Look-ups in named tables: a row name and a column name give one cell, copied from the table.

Gak =
	Gimulo	Vifuser
Lorufar	0.80	0.35
Dumoveb	0.25	0.16
Mebalo	0.81	0.35
Vizi	0.36	0.14
Mez	0.59	0.42
Voten	0.35	0.14
Mer	0.75	0.45
Von	0.71	0.43
Gav	0.75	0.45
Sedu	0.22	0.56
Fep	0.19	0.54
Zar	0.60	0.42
Zokeze	0.80	0.35

Fep, Vifuser => 0.54
Gav, Vifuser => 0.45
Sedu, Vifuser => 0.56
Fep, Gimulo => 0.19
Vizi, Gimulo => 0.36
Zokeze, Vifuser => 0.35

Kuvad
fields: Musugen, Piz
Zasisi: [167, 162]
Dekig: [154, 209]
Pep: [184, 180]
Gan: [108, 38]
Sekula: [134, 209]
Vuzi: [191, 108]
Pire: [199, 114]
Ros: [184, 103]

Gan, Musugen => 108
Vuzi, Musugen => 191
Vuzi, Piz => 108
Pep, Piz => 180
Zasisi, Piz => 162
Sekula, Musugen => 134
Ros, Piz => 103
Gan, Piz => 38
Dekig, Musugen => 154
Zasisi, Musugen => 167
Ros, Musugen => 184
Pire, Musugen => 199
Pep, Musugen => 184
Sekula, Piz => 209
Dekig, Piz => 209
Pire, Piz => 114
Which row has the largest Musugen? Pire

Bamiziz:
cols = Zanod, Sema
Gona: [183, 165]
Gunebov: [197, 184]
Daro: [179, 52]

Gunebov, Zanod -> 197
Daro, Sema -> 52
Gona, Sema -> 165
Gona, Zanod -> 183
Daro, Zanod -> 179
Gunebov, Sema -> 184

Table Muvel
cols = Ridesa, Gedu, Giteba, Matugok, Zosemes, Pif, Bel
Malopa: [230, 120, 51, 92, 209, 179, 129]
Fonuva: [142, 79, 76, 121, 128, 160, 55]
Lefubif: [28, 109, 144, 129, 78, 87, 102]
Vovo: [244, 123, 85, 81, 175, 127, 103]

Bel of Lefubif is 102
Giteba of Lefubif is 144
Bel of Malopa is 129
Matugok of Malopa is 92
Pif of Fonuva is 160
Zosemes of Malopa is 209
Ridesa of Fonuva is 142
Gedu of Malopa is 120
Row with the largest Pif: Malopa

Table Poriti
|  | Veduluz | Sarib | Femo | Siluni | Gazege | Nopir | Bibafa | Rabazir | Mif |
|---|---|---|---|---|---|---|---|---|---|
| Detemam | 5681 | 4824 | 3605 | 5079 | 3774 | 5187 | 4618 | 4099 | 5387 |
| Beder | 3049 | 3884 | 5448 | 3094 | 5747 | 4829 | 5380 | 6898 | 5548 |
| Pab | 1368 | 5549 | 6617 | 2087 | 5410 | 3608 | 7222 | 7632 | 3482 |
| Gat | 4645 | 3017 | 5854 | 5140 | 5862 | 4852 | 5117 | 4232 | 3695 |
| Digisor | 5328 | 5275 | 5418 | 5954 | 4884 | 6285 | 4046 | 2646 | 5218 |
| Lukal | 6356 | 5070 | 3283 | 3076 | 5188 | 3570 | 5503 | 5515 | 4791 |
| Fuv | 5677 | 4004 | 5239 | 2873 | 6754 | 4391 | 4019 | 4461 | 2932 |
| Sur | 2481 | 4092 | 6989 | 2198 | 4780 | 4234 | 6545 | 7118 | 2577 |
| Sopata | 6067 | 2903 | 3348 | 5847 | 3299 | 5977 | 4617 | 4575 | 4911 |
| Vilip | 4594 | 2942 | 3627 | 5324 | 4096 | 6832 | 3180 | 5703 | 5120 |
| Miroz | 4691 | 6427 | 4403 | 7182 | 2629 | 5086 | 4455 | 3878 | 5486 |
| Bobafi | 6001 | 2717 | 7183 | 5053 | 6042 | 7552 | 2332 | 2369 | 5551 |
| Nito | 2485 | 6052 | 4930 | 5310 | 3363 | 3704 | 5148 | 6877 | 3856 |

What is the Femo of Fuv in Poriti? 5239
What is the Veduluz of Bobafi in Poriti? 6001
What is the Rabazir of Detemam in Poriti? 4099
What is the Siluni of Digisor in Poriti? 5954
What is the Gazege of Fuv in Poriti? 6754
What is the Bibafa of Detemam in Poriti? 4618
What is the Gazege of Miroz in Poriti? 2629
What is the Nopir of Fuv in Poriti? 4391
What is the Siluni of Miroz in Poriti? 7182
What is the Nopir of Miroz in Poriti? 5086
What is the Nopir of Digisor in Poriti? 6285
What is the Bibafa of Pab in Poriti? 7222
What is the Bibafa of Gat in Poriti? 5117
What is the Veduluz of Fuv in Poriti? 5677
What is the Bibafa of Lukal in Poriti? 5503
What is the Gazege of Sur in Poriti? 4780
What is the Mif of Sopata in Poriti? 4911
What is the Rabazir of Sopata in Poriti? 4575
What is the Sarib of Pab in Poriti? 5549

Table Sorat
         Nika  Gogil  Vemar  Bur  Felezat  Luz  Voda  Vibukad  Futot
Tar        12     11      3   13        0    1    14        1     14
Limokud    -4     20      7   -3        0   37     6       48    -13
Rapavu      4     15      7   -8       15    5    10       24     14
Dinor      60    -10     -6   -1      -18   30    20        9      5
Pefepog    31     14     16   17       -5   14    -4       13    -17
Tivasi     -2     43      3   -7       26   20    -3      -43     20
Gadi       21     15     13   10      -16    9    -5      -15     -2
Bif        17     53     54  -34       -8   33    22       -8    -57
Kav        -7     29     16    3       34    6     2       18     -8
Tagu       34     19     26   42      -29    2     7       46    -59
Tekifed    42     17     38   39      -30  -45    -8      -42     15
Ran         0     20      9  -18       25   36    19      -30     10
Gido       26      9     16   32      -12   19    -1       36    -35
Lokiru     13     12     11   10       19   -1     2       35     13

Voda of Lokiru: 2
Luz of Tagu: 2
Nika of Bif: 17
Bur of Ran: -18
Gogil of Ran: 20
Vemar of Kav: 16
Felezat of Tivasi: 26
Felezat of Limokud: 0
Vibukad of Kav: 18
Vibukad of Tagu: 46
Which row has the largest Nika? Dinor

Lodo:
|  | Befebu | Tepu | Fevabod | Falafu | Rud | Kot | Sarod |
|---|---|---|---|---|---|---|---|
| Rar | 500 | 486 | 637 | -377 | -684 | 211 | 754 |
| Gurutup | 75 | -85 | 278 | 352 | -74 | 95 | 111 |
| Pulir | 646 | 331 | -432 | 35 | -286 | 898 | -865 |

Pulir, Kot -> 898
Rar, Falafu -> -377
Gurutup, Befebu -> 75
Rar, Fevabod -> 637
Gurutup, Fevabod -> 278
Rar, Sarod -> 754
Gurutup, Falafu -> 352
Pulir, Rud -> -286
Rar, Tepu -> 486
Gurutup, Tepu -> -85
Pulir, Tepu -> 331
Rar, Befebu -> 500
Rar, Rud -> -684

Rufezi:
,Liveku,Rusen,Midulid,Zuf,Lilig,Pulig,Boz,Veva
Sim,-0.04,-0.31,0.15,-0.01,0.01,0.12,0.06,0.08
Bofikez,-0.02,-0.24,-0.05,-0.27,-0.22,0.42,-0.09,0.13
Noburu,0.04,-0.04,0.00,-0.21,0.17,-0.08,-0.03,0.16
Vufu,0.10,-0.51,0.06,-0.15,-0.08,0.33,0.11,0.15
Nuvimos,0.12,-0.30,0.06,-0.24,0.11,0.28,-0.19,0.02
Reguzer,-0.06,-0.13,0.05,0.16,-0.18,0.24,0.20,-0.15
Vudo,-0.03,-0.31,0.49,0.36,-0.15,0.41,0.20,-0.53
Kefo,0.10,0.09,0.08,-0.13,0.23,0.08,-0.17,0.31
Zabenif,0.42,-0.24,0.20,-0.37,0.18,-0.08,0.44,-0.15
Dob,0.23,-0.07,-0.02,-0.38,0.05,0.03,-0.32,0.46
Talano,-0.11,-0.23,0.45,-0.65,-0.55,0.27,0.75,0.48
Bolufu,0.14,-0.32,0.15,-0.29,0.06,0.09,0.12,0.22
Vabo,0.01,-0.05,-0.05,-0.05,0.20,0.08,-0.01,0.15
Dof,0.02,-0.11,-0.03,0.24,-0.28,0.14,0.33,-0.38

Bofikez, Zuf -> -0.27
Vudo, Boz -> 0.20
Nuvimos, Pulig -> 0.28
Sim, Lilig -> 0.01
Bofikez, Lilig -> -0.22
Talano, Lilig -> -0.55
Dob, Boz -> -0.32
Zabenif, Lilig -> 0.18
Zabenif, Zuf -> -0.37
Sim, Rusen -> -0.31
Talano, Liveku -> -0.11
Vabo, Veva -> 0.15
Vufu, Rusen -> -0.51
Vabo, Lilig -> 0.20
Nuvimos, Rusen -> -0.30
Bolufu, Midulid -> 0.15
Dof, Veva -> -0.38
Vudo, Liveku -> -0.03
Vabo, Liveku -> 0.01
Kefo, Lilig -> 0.23
Row with the largest Midulid: Vudo

